Below are the code and all the weights of a small trained network. Each question names an input and a class and asks about switching units off, where a switched-off unit gives its printed mean instead of its output.

import numpy as np


def w(rows, s, z=0):
    codes = np.array(rows[::2]) - 128.0
    scale = np.full(codes.shape[1], s)
    scale[-1] = z or s
    return codes * scale


def f(y):
    return y / 2 * (1 + np.tanh(0.7978845608 * (y + 0.044715 * y**3)))


def log_softmax(a):
    a = a - a.max(-1, keepdims=True)
    return a - np.log(np.exp(a).sum(-1, keepdims=True))


def net(x, mask):
    res = np.array(x, float).reshape(1, 6) / 4 @ E
    y = f(res @ A[0][:, :-1].T + A[0][:, -1])
    res = res + np.where(mask, y, B[0][:, -1]) @ B[0][:, :-1]
    return log_softmax(res[-1] @ U[:, :-1].T + U[:, -1])


A, B = {}, {}
E = w([
[133,113,131,142,147,134,148,146,102,146],'x0',
[199,229,133,214,120,130,87,105,138,214],'x1',
[183,54,83,161,105,254,114,88,82,79],'x2',
[139,100,69,174,40,76,205,194,203,125],'x3',
[155,72,127,156,180,105,33,217,164,82],'x4',
[141,61,83,110,105,15,84,96,44,180],'x5',
],0.0068)
A[0] = w([
[54,151,149,93,154,71,130,190,142,197,167],'neuron 1',
[155,61,80,184,111,196,139,104,101,88,143],'neuron 2',
[139,114,2,156,45,105,170,185,188,159,73],'neuron 3',
[116,149,179,83,248,157,81,80,91,141,81],'neuron 4',
[180,77,121,135,206,96,60,188,164,46,97],'neuron 5',
[178,107,102,161,96,72,212,203,156,139,108],'neuron 6',
[46,142,188,128,182,60,169,172,123,210,138],'neuron 7',
[177,103,121,161,177,109,27,234,183,77,165],'neuron 8',
[98,73,119,41,217,126,172,124,112,85,54],'neuron 9',
[118,185,196,138,158,183,161,155,178,70,198],'neuron 10',
[95,174,187,85,178,75,154,161,175,164,141],'neuron 11',
[161,105,80,190,74,105,207,179,182,113,65],'neuron 12',
[102,161,200,195,155,200,151,156,175,134,87],'neuron 13',
[217,186,140,230,105,128,118,126,91,189,124],'neuron 14',
[210,81,93,158,123,197,163,114,40,86,232],'neuron 15',
[164,118,81,85,96,25,83,106,51,187,138],'neuron 16',
[132,149,199,99,213,150,61,67,82,147,80],'neuron 17',
[221,179,146,201,75,110,61,77,158,191,130],'neuron 18',
[42,62,149,92,106,111,149,152,94,53,96],'neuron 19',
[50,67,113,24,81,103,189,98,103,30,108],'neuron 20',
[141,194,175,162,161,191,175,162,220,93,132],'neuron 21',
[163,187,99,146,41,116,203,133,201,64,252],'neuron 22',
[111,197,113,67,51,152,247,43,66,143,198],'neuron 23',
[154,78,30,150,138,26,76,86,67,173,147],'neuron 24',
[64,190,177,74,167,48,141,124,198,129,176],'neuron 25',
[212,197,147,174,104,121,74,80,154,174,150],'neuron 26',
],0.0056,0.0027)
B[0] = w([
[187,78,83,190,123,180,100,90,148,120,201],'neuron 1',
[178,126,76,158,163,141,78,95,187,118,214],'neuron 2',
[54,183,93,128,210,45,135,84,62,89,213],'neuron 3',
[65,176,73,136,209,3,113,92,57,56,204],'neuron 4',
[77,140,173,175,122,168,91,164,114,186,214],'neuron 5',
[104,139,99,157,184,93,116,102,97,66,200],'neuron 6',
[209,105,87,162,122,152,81,99,187,102,202],'neuron 7',
[48,128,172,211,88,115,111,128,79,212,240],'neuron 8',
[122,162,121,110,219,120,152,198,153,117,184],'neuron 9',
[138,21,147,126,60,121,163,79,65,101,225],'neuron 10',
[178,106,76,193,114,163,117,100,163,105,199],'neuron 11',
[69,212,72,85,200,8,116,74,49,73,200],'neuron 12',
[150,81,176,83,109,141,162,135,78,95,180],'neuron 13',
[105,138,166,59,213,139,184,191,230,119,210],'neuron 14',
[161,85,72,155,184,128,102,105,202,141,252],'neuron 15',
[173,81,182,139,87,150,172,115,103,79,223],'neuron 16',
[97,188,110,133,208,41,141,88,107,68,205],'neuron 17',
[136,134,182,76,213,100,192,177,175,147,219],'neuron 18',
[132,163,154,93,161,148,196,224,205,148,204],'neuron 19',
[114,149,146,115,192,161,177,206,191,153,240],'neuron 20',
[153,65,195,126,95,130,182,98,81,88,221],'neuron 21',
[75,89,127,141,144,105,117,112,118,102,249],'neuron 22',
[42,118,170,245,107,165,67,155,124,214,253],'neuron 23',
[168,61,237,120,57,165,212,110,78,74,236],'neuron 24',
[174,89,77,155,131,172,105,97,186,117,227],'neuron 25',
[136,114,151,73,203,94,167,177,206,140,207],'neuron 26',
],0.0061,0.0049)
U = w([
[89,187,85,106,168,69,113,83,63,62,99],'0',
[137,141,152,48,165,134,163,210,187,145,89],'1',
[127,104,134,126,121,130,109,105,121,131,238],'2',
[167,73,185,109,74,141,157,98,66,76,95],'3',
[194,104,47,157,128,155,67,82,175,124,100],'4',
[59,138,162,186,106,141,84,141,93,227,119],'5',
[147,162,86,51,60,147,70,135,101,159,125],'6',
[182,244,46,22,19,149,74,170,58,163,2],'7',
],0.011,0.0094)

Each question gives the input, the list of numbers given to net, and the class t.
The units are the neurons (one row each of A and B). Each row of codes is followed by its name. A weight is (code - 128) times the scale printed after its matrix; where a second scale follows, it is the last column's (A, B and U).
mask holds one flag per neuron, in row order. A switched-off neuron (its flag False) gives its mean, the last column of its row in B, instead of its output. The means were averaged over made-up inputs and are rounded, as every weight is.
A unit's drop is (log p(t) with every unit on - log p(t) with that unit switched off) / (log p(t) with every unit on - log p(t) with every unit switched off).
The circuit of an input: a set's keep is (log p(t) with only the set's units on - log p(t) with every unit switched off) / (log p(t) with every unit on - log p(t) with every unit switched off). Starting from the 12 units with the biggest drops (on a tie, the unit counted first), units are removed one at a time, each time the one whose removal leaves the highest keep (on an exact tie, the one counted first), for as long as the keep stays at least 0.8.
units of the circuit, in order: the units of the circuit, biggest drop first
unit that matters most: the unit with the biggest drop
top k neurons: the k neurons with the biggest drops, biggest first
drop when u is switched off: that unit's drop, to one decimal
input [-3,3,4,3,-8,0], class 5: unit that matters most -> neuron 23
input [-8,8,7,4,-6,-2], class 1: top 2 neurons -> neuron 14; neuron 18
input [5,6,4,-5,7,-7], class 3: top 2 neurons -> neuron 21; neuron 10
input [1,-8,6,3,6,-3], class 1: top 2 neurons -> neuron 19; neuron 20
input [1,-7,4,7,-2,-2], class 0: top 2 neurons -> neuron 12; neuron 3
input [2,4,-8,-7,1,6], class 4: units of the circuit, in order -> neuron 7; neuron 1
input [5,-6,2,-4,8,0], class 5: units of the circuit, in order -> neuron 8; neuron 5
input [-2,-2,-2,-1,1,5], class 3: units of the circuit, in order -> neuron 24; neuron 16
input [2,-2,-7,-5,-4,-7], class 3: units of the circuit, in order -> neuron 10; neuron 21
input [-4,0,-3,5,1,-6], class 3: top 3 neurons -> neuron 21; neuron 10; neuron 4
input [1,-5,4,-5,7,5], class 5: top 2 neurons -> neuron 5; neuron 8
input [1,-6,0,0,5,8], class 3: top 3 neurons -> neuron 24; neuron 16; neuron 14
input [0,7,-6,6,5,6], class 1: top 3 neurons -> neuron 18; neuron 14; neuron 26
input [-6,6,-3,6,4,-3], class 0: units of the circuit, in order -> neuron 12; neuron 3
input [2,4,6,-6,7,-1], class 5: units of the circuit, in order -> neuron 8
input [3,-2,8,-4,3,-2], class 4: top 2 neurons -> neuron 15; neuron 2
input [3,7,3,0,-7,4], class 1: units of the circuit, in order -> neuron 14; neuron 18
input [-4,-5,4,-7,-1,-3], class 0: top 2 neurons -> neuron 4; neuron 17
input [-3,-2,-4,5,-6,1], class 5: drop when neuron 5 is switched off -> -0.2
input [-6,-2,-4,6,-5,8], class 3: units of the circuit, in order -> neuron 24
